Below is a small trained network, with its code and all its weights. Each question gives an input and a target symbol and asks what happens when units are switched off, that is, made to give their printed mean instead of their output.

import numpy as np


def w(rows, s, z=0):
    codes = np.array(rows[::2]) - 128.0
    scale = np.full(codes.shape[1], s)
    scale[-1] = z or s
    return codes * scale


def f(y):
    return np.maximum(y, 0)


def softmax(a):
    e = np.exp(a - a.max(-1, keepdims=True))
    return e / e.sum(-1, keepdims=True)


def log_softmax(a):
    a = a - a.max(-1, keepdims=True)
    return a - np.log(np.exp(a).sum(-1, keepdims=True))


def net(x, mask):
    ids = ['αβγδθλμξπτ'.index(c) for c in x.split()]
    T = len(ids)
    res = E[ids] + P[:T]
    u = 0
    for l in range(3):
        r = res
        for j in range(2):
            rows = slice(2 * j, 2 * j + 2)
            q, k, v = (r @ M[l][rows].T for M in (Q, K, V))
            z = softmax(np.where(np.tri(T) > 0, q @ k.T / 2**0.5, -1e9)) @ v
            o = O[l][rows]
            res = res + np.where(mask[u + j], z, o[:, -1]) @ o[:, :-1]
        u += 2
        y = f(res @ A[l][:, :-1].T + A[l][:, -1])
        res = res + np.where(mask[u : u + 8], y, B[l][:, -1]) @ B[l][:, :-1]
        u += 8
    return log_softmax(res[-1] @ U[:, :-1].T + U[:, -1])


Q, K, V, O, A, B = {}, {}, {}, {}, {}, {}
E = w([
[8,179,133,130],'α',
[140,118,102,150],'β',
[81,236,127,177],'γ',
[62,173,27,70],'δ',
[190,139,87,86],'θ',
[178,61,168,64],'λ',
[185,99,163,181],'μ',
[48,137,182,110],'ξ',
[117,71,116,204],'π',
[131,84,50,158],'τ',
],0.013)
P = w([
[8,143,121,3],'0',
[58,163,116,77],'1',
[81,166,110,112],'2',
[93,154,113,130],'3',
[107,145,117,148],'4',
[112,130,117,160],'5',
[122,119,120,173],'6',
[127,104,121,182],'7',
[129,86,125,190],'8',
[137,73,128,200],'9',
[145,60,126,207],'10',
],0.0034)
Q[0] = w([
[88,167,183,163],'L0H1',
[207,189,242,107],'L0H1',
[63,97,206,166],'L0H2',
[95,234,82,245],'L0H2',
],0.012)
K[0] = w([
[64,160,209,179],'L0H1',
[201,118,248,91],'L0H1',
[26,133,213,189],'L0H2',
[51,226,33,197],'L0H2',
],0.011)
V[0] = w([
[213,53,185,40],'L0H1',
[119,138,122,137],'L0H1',
[121,9,253,149],'L0H2',
[112,146,106,77],'L0H2',
],0.0054)
O[0] = w([
[97,162,128,255,15],'L0H1',
[133,130,129,131,141],'L0H1',
[177,106,119,5,5],'L0H2',
[159,172,102,185,164],'L0H2',
],0.0046,0.002)
A[0] = w([
[136,139,52,141,80],'L0N1',
[100,116,201,149,126],'L0N2',
[121,113,199,152,53],'L0N3',
[172,118,90,3,5],'L0N4',
[118,206,123,76,77],'L0N5',
[156,166,163,143,140],'L0N6',
[139,33,77,159,200],'L0N7',
[176,100,78,167,251],'L0N8',
],0.013,0.0026)
B[0] = w([
[146,116,124,43,174],'L0N1',
[101,151,163,51,185],'L0N2',
[150,108,145,44,159],'L0N3',
[187,176,7,141,172],'L0N4',
[145,51,90,181,189],'L0N5',
[143,102,134,170,167],'L0N6',
[89,64,157,143,244],'L0N7',
[146,98,175,84,253],'L0N8',
],0.016,0.0048)
Q[1] = w([
[151,116,78,77],'L1H1',
[102,200,2,188],'L1H1',
[83,128,104,126],'L1H2',
[114,115,187,131],'L1H2',
],0.024)
K[1] = w([
[191,188,111,100],'L1H1',
[89,250,57,128],'L1H1',
[92,60,103,178],'L1H2',
[114,112,197,92],'L1H2',
],0.018)
V[1] = w([
[22,44,61,188],'L1H1',
[102,204,143,2],'L1H1',
[58,168,160,69],'L1H2',
[11,208,170,50],'L1H2',
],0.0057)
O[1] = w([
[153,210,254,234,252],'L1H1',
[78,90,42,136,46],'L1H1',
[197,152,131,112,96],'L1H2',
[235,166,104,108,12],'L1H2',
],0.0043,0.0027)
A[1] = w([
[103,163,179,157,91],'L1N1',
[108,89,116,139,29],'L1N2',
[159,182,165,125,60],'L1N3',
[190,159,141,179,136],'L1N4',
[240,180,48,131,40],'L1N5',
[245,118,130,159,198],'L1N6',
[98,212,126,133,252],'L1N7',
[171,198,140,106,76],'L1N8',
],0.012,0.0032)
B[1] = w([
[115,197,134,167,215],'L1N1',
[157,126,121,171,164],'L1N2',
[150,127,161,141,140],'L1N3',
[157,92,139,193,166],'L1N4',
[139,73,96,255,224],'L1N5',
[60,170,103,93,253],'L1N6',
[82,69,98,134,204],'L1N7',
[138,121,88,92,131],'L1N8',
],0.017,0.0041)
Q[2] = w([
[187,125,83,91],'L2H1',
[91,122,248,81],'L2H1',
[104,93,87,209],'L2H2',
[129,181,165,189],'L2H2',
],0.017)
K[2] = w([
[247,161,96,90],'L2H1',
[105,55,227,68],'L2H1',
[198,114,65,188],'L2H2',
[151,69,152,220],'L2H2',
],0.015)
V[2] = w([
[158,141,182,59],'L2H1',
[140,254,200,178],'L2H1',
[240,56,204,177],'L2H2',
[65,154,120,127],'L2H2',
],0.0075)
O[2] = w([
[126,65,73,138,1],'L2H1',
[253,123,123,118,5],'L2H1',
[140,92,215,143,153],'L2H2',
[132,160,112,128,130],'L2H2',
],0.008,0.0068)
A[2] = w([
[126,110,185,153,108],'L2N1',
[95,134,50,114,251],'L2N2',
[160,104,42,157,122],'L2N3',
[135,229,142,11,240],'L2N4',
[133,145,69,202,247],'L2N5',
[161,17,130,90,177],'L2N6',
[61,83,132,77,76],'L2N7',
[161,109,70,218,41],'L2N8',
],0.012,0.0032)
B[2] = w([
[107,144,107,190,209],'L2N1',
[92,64,166,143,213],'L2N2',
[110,77,76,73,159],'L2N3',
[87,6,136,97,154],'L2N4',
[127,227,104,149,236],'L2N5',
[186,131,144,66,210],'L2N6',
[162,202,115,109,249],'L2N7',
[216,65,113,98,203],'L2N8',
],0.019,0.011)
U = w([
[14,254,119,124,142],'α',
[116,148,138,128,30],'β',
[161,186,118,172,1],'γ',
[117,148,135,130,68],'δ',
[78,89,154,102,235],'θ',
[114,154,131,131,16],'λ',
[118,150,135,130,45],'μ',
[110,127,35,132,172],'ξ',
[136,84,208,192,236],'π',
[151,203,136,61,189],'τ',
],0.0073,0.0032)

Each question gives the input, a string of symbols that net reads in full, and the target symbol t.
The units are the heads (2 rows each of Q, K, V and O) and the neurons (one row each of A and B). Each row of codes is followed by its name. A weight is (code - 128) times the scale printed after its matrix; where a second scale follows, it is the last column's (O, A, B and U).
mask holds one flag per unit, layer by layer, with each layer's heads first. A switched-off unit (its flag False) gives its mean, the last column of its rows in O or B, instead of its output. The means were averaged over made-up inputs and are rounded, as every weight is.
A unit's drop is (log p(t) with every unit on - log p(t) with that unit switched off) / (log p(t) with every unit on - log p(t) with every unit switched off).
The circuit of an input: a set's keep is (log p(t) with only the set's units on - log p(t) with every unit switched off) / (log p(t) with every unit on - log p(t) with every unit switched off). Starting from the 12 units with the biggest drops (on a tie, the unit counted first), units are removed one at a time, each time the one whose removal leaves the highest keep (on an exact tie, the one counted first), for as long as the keep stays at least 0.8.
circuit, biggest first: the units of the circuit, biggest drop first
most important unit: the unit with the biggest drop
k most important neurons: the k neurons with the biggest drops, biggest first
top k neurons in layer l: the k neurons of layer l with the biggest drops, biggest first
heads that matter: for each layer, one digit per head in row order, 1 if its drop is at least 0.15 and else 0, layers parted by /
input τ μ θ μ ξ μ δ ξ μ ξ λ, target ξ: 4 most important neurons -> (L0N4 L1N5 L2N8 L2N3)
input α π ξ, target π: circuit, biggest first -> (L1N6 L2N5 L2H2)
input μ π λ γ γ γ μ θ γ δ θ, target α: heads that matter -> 01 / 00 / 10
input γ γ γ θ π μ π μ, target π: circuit, biggest first -> (L0N7 L1H1 L2H2)
input γ δ α θ γ τ γ μ, target α: heads that matter -> 00 / 10 / 10
input α α β γ π β, target π: most important unit -> L1H1
input ξ τ π γ τ μ β, target α: circuit, biggest first -> (L0N7 L2N8 L2H1)
input γ μ μ γ θ μ μ γ θ β π, target π: circuit, biggest first -> (L0N7 L1H1)
input μ δ θ δ α λ μ π δ ξ, target π: circuit, biggest first -> (L0N7 L1H1 L2H2)
input μ θ ξ μ, target θ: heads that matter -> 00 / 11 / 01
input β α λ θ θ μ μ, target τ: heads that matter -> 00 / 10 / 10
input μ ξ μ τ μ, target α: circuit, biggest first -> (L1N6 L2N8)
input δ θ μ μ δ, target α: 2 most important neurons -> (L0N4 L1N5)
input λ μ γ τ δ γ δ γ λ, target α: 3 most important neurons -> (L0N7 L1N5 L0N4)
input π μ λ μ δ ξ μ μ λ λ, target θ: top 3 neurons in layer 0 -> (L0N5 L0N7 L0N4)
input μ ξ μ ξ, target θ: heads that matter -> 00 / 00 / 01
input λ λ β μ γ λ θ δ λ, target θ: circuit, biggest first -> (L0H2 L0N4 L2N4 L1N6)
input τ λ π μ μ θ δ, target ξ: top 3 neurons in layer 0 -> (L0N5 L0N1 L0N4)
input λ λ λ μ τ μ π μ, target π: heads that matter -> 10 / 10 / 11
input θ μ τ ξ, target α: top 3 neurons in layer 1 -> (L1N6 L1N1 L1N7)
input μ ξ γ, target γ: top 2 neurons in layer 1 -> (L1N4 L1N1)
input τ α ξ θ, target ξ: circuit, biggest first -> (L0N4 L2N3)
